[127 158  79 116  97 183  89 196 188 131 147  87 140 175 122 126 137 154
 166 155 117 126 137  57 126 181 126 112 102 113  90] -> mos
[111 178 145 161 146 151 127 110  95 123 150 145 146 138  96 101 117 178
 155 128 170  84  69 118 157 149 152 118  61 160 113] -> vavid
[115  98 177 102 162 173  98 142  98 143 115 209 126 117 124  40 108 113
 123  91 112 141  99 162  97 122 151 149 134 128  91] -> Por
[112 146 131 106 148 173 164  91 127 165 111 102 156 139 164 139 118 126
 164 125 140  94 164 106 102 170 129 130 171 168 152] -> zogo
[134  89 130 133 128 129  94 130 133 130 160  64 184 153 157 123 133 153
 129 149 117  87  69 112  81  42 123 116  69 140 113] -> lam
[138  90 108 145 127 146  75 156 121 167 125 100  97 143  72 119 115 154
 115 166  99  90  94 142 122 131 124 177 194 112  72] -> Doro
[129  80 125 148 167  92 132 125 139 105  46 105 117 147 119 193  87 133
 116 151 121  90 110 127 111 158 113 138 100  93 138] -> dulor
[ 96 114 135 187 148 120 193 143 131 174 133 101 144 147 132 144 119 100
 133  71 140 159 133 139 119 133 103 166 140 124 147] -> nebik
[106 165 100  89 173 123 125 152 107 134  96 160  98 141 122 104 123  51
 118 185 127  95 129 113 101 156  58 126 151 147 156] -> vafop
[124 152  95 111  99 111 164 110 107 121 113  87 121 160 152 152 113 143
 152 107 140 104 107 137 137 164 151 146 107 139 122] -> kem
[119 159 105 139 151 109 130 103  88 102 125 142 109 176  94 104 146 140
 140 137 135  70  80 139 134 133 166 128 154 155 166] -> matez
count kem: [153]
0
count nebik: [140]
2
count nebik: [120]
1
count lam: [124]
0
count kem: [111]
2
count lam: [69]
2
count zogo: [163]
0

[222 129 222  48 222 222 222 222 222 222  79 222] : duda
[163 163 163  88 187 162 162 163 163 163  88 163] : matez
[115 115 115 137 115 115 115 115 115 115 136 115] : mos
[ 30 238 238  30 238 239 239 238  31 238  30 238] : dulor
[130 129 129 133 130 133 133 130 129 130 133 130] : Por
[ 80  80  80 182  80  80  80  80  80  80 182  80] : kem
[187 187 187  77  77 188 188  78 187 187  77 187] : zogo
count kem: [80]
10
count zogo: [77]
3
count dulor: [30]
3
count zogo: [187]
6
count zogo: [188]
2
count Por: [130]
5

[148 119 116 144 125 121 173 129 145 135 135 125 165 144  98 117 112 215
  43 162  85 132 103 125 114 107 128 139  63 175 113  75  79 148 129 159
 166 117 148 140  76 162 138 140 137 101 110 135 122 142 129 127 135 135
 151 127 143 142 125 121 107 142 148] = Por
[141 116 120 148 117 124 135 158 117 104 123 127 144 155 101 120 130 167
 125 166 190  91  86 117  99 117 144 153 104 141 110  61 135 145 162 151
  96 123 123 118 211 122 133  91  92 120 110 124 145 126 112 111 100 119
 136 157 169 183 132 152 113 133 109] = kem
[139  81 137 198 139 126  88  88 178 134 159 123 154 116  86 145 106 112
 168 116 173 135  65 118 160 103 115 114 138 159 113  84 147 163 189  92
  97 142 117 134 101  62 103 105 146 109 152 134 128 147 130 124 169 117
 112  96 126  21 123 156 148 131 158] = matez
[139  81 137 198 139 126 134  88 178 134 159 123 154 116  86 145 106 112
 168 116 173 135  65 118 160 103 115 114 138 159 113  84 147 163 138 120
 123 120 130 125  75  79 141  62 131 145 118 140 180 106 129 148 122 109
 149 159 134 127 103 123 116 117 116] = dulor
[139  81 137 198 139 126 134  88 178 134 159 123 154 116  86 145 106 112
 168 116 173 135  65 154 160 103 115 114 138 159 113  87 147 163 189  92
  97 142 117 134  52 150 134 118  87 144 141 121 117 106 144 125 127 199
 130 191 120 137 115 111 110 125 124] = mos
count Por: [148]
4
count kem: [117]
4
count mos: [87]
2

[113 138 149 101 101  79  79 129 133 132  97 128 133 142 106 114 155  95
 119 104 115 109 102 140 133  88 157 122 128 110 128 115 122 129 127 120
 122  86  87 118 101 108 143 114  97  99 106 120 104  91 106 144 111 143
 146 122 135 153  98  83 116] -> dulor
[116 109 139 120 103 102 114 100 119 112 114 108 130 125 133 122 135  96
 124 118 124 122 120 120 120 100 133 138 130 118 119 125 124 118 116 123
 123 114 115 114 108 118 127 126 124 117 100 135 120 100 110 138 125 134
 142 116 129 134 104 108 122] -> kem
[137 190 120 116 155 137 109 190 150 165 127 171 124 145  91 124 135 166
 126 124 121 120 117 156 148 149 142 114 189 130 145 118 127 149 151 127
 129 115 115 147 144 128 140 116 104 122 168 101 120 153 190 116 114 109
 111 147 129 136 151 127 109] -> zogo
[144 193 119 113 162 143 107 206 157 171 129 184 124 148  86 127 143 175
 128 124 120 123 116 163 153 154 143 117 116 137 150 116 135 162 164 129
 127 120 108 150 148 133 147 117 148 120 180  97 121 156 145 117 113 148
 114 156 128 139 157 130  96] -> vafop
[125 154 135 130 145 122 117 160 142 159 127 147 135 151 113 123 126 147
 119 131 134 119 128 148 145 140 155 118 134 119 144 135 115 126 129 130
 144 114 137 148 142 121 135 119 109 136 145 121 123 149 150 127 125 134
 117 133 141 138 141 124 140] -> vavid
[114 126 148 108 100  85  91 117 129 124 102 119 133 137 117 118 142  92
  90 108 118 114 108 133 128  90 150 142 130 113 125 119 124 126 123 122
 123  95  95 116 102 112 139 119 107 104 101 127 110  91 106 145 117 142
 148 120 135 149  98  90 118] -> matez
[125 140 141 134 136 118 122 142 137 149 127 135 138 148 125 125 128 134
 129 132 137 122 130 142 141 132 154 126 138 119 140 138 117 121 123 132
 144 118 139 143 136 122 134 124 116 137 132 130 126 140 144 134 130 138
 125 129 143 140 133 123 141] -> Doro
[ 85  64 186 181 110  60 140  58 110 147 121  61 169 177 179 110  85  82
 124 149 179 106 158 123 135 106 209 122 187  68 141 191  56  28  38 139
 198 102 219 157 132  86 111 122 111 186  58 183 128 140 173 159 160 164
 124  77 189 149 105 104 190] -> duda
[126 145 132 128 139 122 119 150 137 149 126 141 132 143 116 123 127 140
 126 128 130 121 126 142 139 134 147 121 131 121 139 131 118 126 128 128
 138 117 132 141 136 122 133 120 113 132 139 121 123 141 142 127 125 132
 120 131 137 135 136 123 135] -> lam
[117 108 139  98 102 102 114  99 119 111 114 107 126 124 134 123 136  95
 124 118 124 123 120 119 119 100 132 141 131 119 118 125 126 119 117 124
 123 115 114 113 107 119 128 127  98 116  99 136 120  98 108 139 126 135
 144 116 129 134 103 108 121] -> nebik
[ 75  36 192 192  99  50 149  26  98 136 120  36 173 174 197 107  72  65
 123 153 187 104 166 110 127  98 210 122 195  58 134 202  44   5  16 138
 206 103 237 154 127  79 101 124 117 195  36 197 131 135 174 163 168 166
 124  62 194 145  95 103 197] -> Por
[115 148 157  93  97  72  67 137 140 136  92 135 136 148 100 115 171  90
 121  98 111 109  96 149 138  80 166 149 129 112 131 111 129 140 137 121
 120  78  71 117  95 109 153 115  93  90 106 118 101  81  99 152 108 150
 158 128 138 165  93  74 112] -> mos
count vafop: [120]
3
count nebik: [126]
3
count dulor: [95]
1
count zogo: [190]
3
count matez: [142]
3

[161  24 143  92 146  97 143 197 161 173 188 175 110  78 212 122 160 190
  92 193 161 178 143  92 188 198 113] = vafop
[160 193  70  90 160 111 133 140  98 208 214  89 161 137  92  62 143  10
 102 128 156 172  48 150 144 160 137] = Por
[ 69  24 120  92 146  97 143 173  46 173 188  78 110  78 212 122 140 190
 208 109 181 206  13  97 178 158 110] = lam
count vafop: [161]
3
count lam: [109]
1
count Por: [160]
3
count vafop: [92]
3
count vafop: [198]
1

[147 136 100  61  50  28  54] = Por
[148 137 103 125  61  71  64] = lam
[143 128 109 110 180 193 176] = duda
[104 115 157 120 201 208 197] = zogo
[143 128 109 110  74 118  65] = vavid
[148 137 103 125  61 148  60] = vafop
[113 106 157 114 234 234 183] = kem
count vafop: [60]
1
count kem: [235]
0

[157 198  18 158 114 134 228] = Doro
[101  39 241 101  75 115 115] = vafop
[157 169 241 158 179 169 228] = duda
[148 202 168 145 168 168 202] = mos
count duda: [158]
1
count mos: [168]
3
count vafop: [115]
2
count Doro: [134]
1

[101 159 101 175 225 101 225 125 148  66] : vavid
[ 91  91  91 159  74 160 160 160 132 132] : vafop
[ 92 202 194 164  66 139 148 195 192 103] : matez
[104 148 180 184  62 164 179 165 192 100] : kem
[ 86 238  84 148  78 139 179 176 147 125] : Por
[ 91 102 135 160  74 119 217 138 132 102] : Doro
count Doro: [138]
1
count vafop: [91]
3
count vafop: [159]
1
count vavid: [101]
3

[142 105 181 110  77  67 145 230  67 162 107 200  84 119 164]  mos
[178 100 155 115 122 127  96 184   9 137  96 109 114 214 180]  kem
[ 50 173 126  47  21 101  65 152 133  97 123  79  95  75  93]  zogo
[136  88 170 116  69  73 192 167  53 166 116  97  73 212 189]  nebik
[175  54  85 100 125  54  85 133  54 192  85 113 103 175  54]  vafop
[129  67 118 139 102 133  63  62  53 191  82  44 184 155 191]  Doro
[162 140 139 150 188 146 189  57  72 168 102 134 159 238 171]  Por
[108  55  72  72 116 142 156  51  72 161 156  72 110 145 142]  duda
[126 144  62 181 131 148  94  49 181 127 197 137 121  33 181]  lam
[187 102 145 119 160 197  62 104  97 168  52  93 194 186  84]  vavid
[137 122 102 173 203 102  58  37 203 126 162 203 166 101 133]  matez
count vafop: [55]
0
count duda: [72]
4
count matez: [102]
2
count duda: [51]
1
count Doro: [191]
2
count vafop: [54]
4

[167 157 143 161  83 213]  Doro
[ 64 205 168 209 120 168]  duda
[136 197 197 141 160 197]  dulor
[248  82 118 100 136  92]  zogo
[ 91  58  55 180 147  63]  vavid
[ 63  63 140  63 140 119]  lam
count dulor: [196]
0
count dulor: [197]
3
count lam: [140]
2
count lam: [64]
0
count duda: [64]
1
count lam: [63]
3

[129 111 150  75 229 141 115 109 143 113 204 126 125 151 145 102 150 109
 149 107 148] = Por
[129 128 129 149 109 122 132 152 149 128  94 138 144 109 139 140 131 167
  93 134 130] = dulor
[110 139 115 140 106 106 126 125 131 110 151 126 106  95 110 102 138 150
 106 145 103] = vavid
[103 159 109 155 132 133 120  94 120 187 128 116  90 132 111  81 157  89
 111 126 103] = mos
count dulor: [132]
1
count vavid: [110]
3
count dulor: [95]
0

[158 184 203 127 179 141  77 109 145 142 131 146 143 106  86  72 176 146
 127 119 125 117 101 165  91 212 174 150 142 128 125 118 123 128]  vavid
[158 158 203 127 179 141  77 109 145 142 131 146 143 106  86  72 176 146
 156 147 125 117 101 165  91 212 174 150 113 128 125 118 123  96]  lam
[154 160 181 118 165 153  85 165 146 136 108 169 139  97 134  73  94 153
 134 137 131 131 102 155 108 229 176 135 138 105  95 112 154 112]  Doro
[154 160 181 118 165 153  85 165 162 136 108 169 139  97 134  73  94 153
 134 137 131 131 102 155 108 229 176 135 138 105  95 112 154 112]  kem
count lam: [147]
1
count vavid: [127]
2

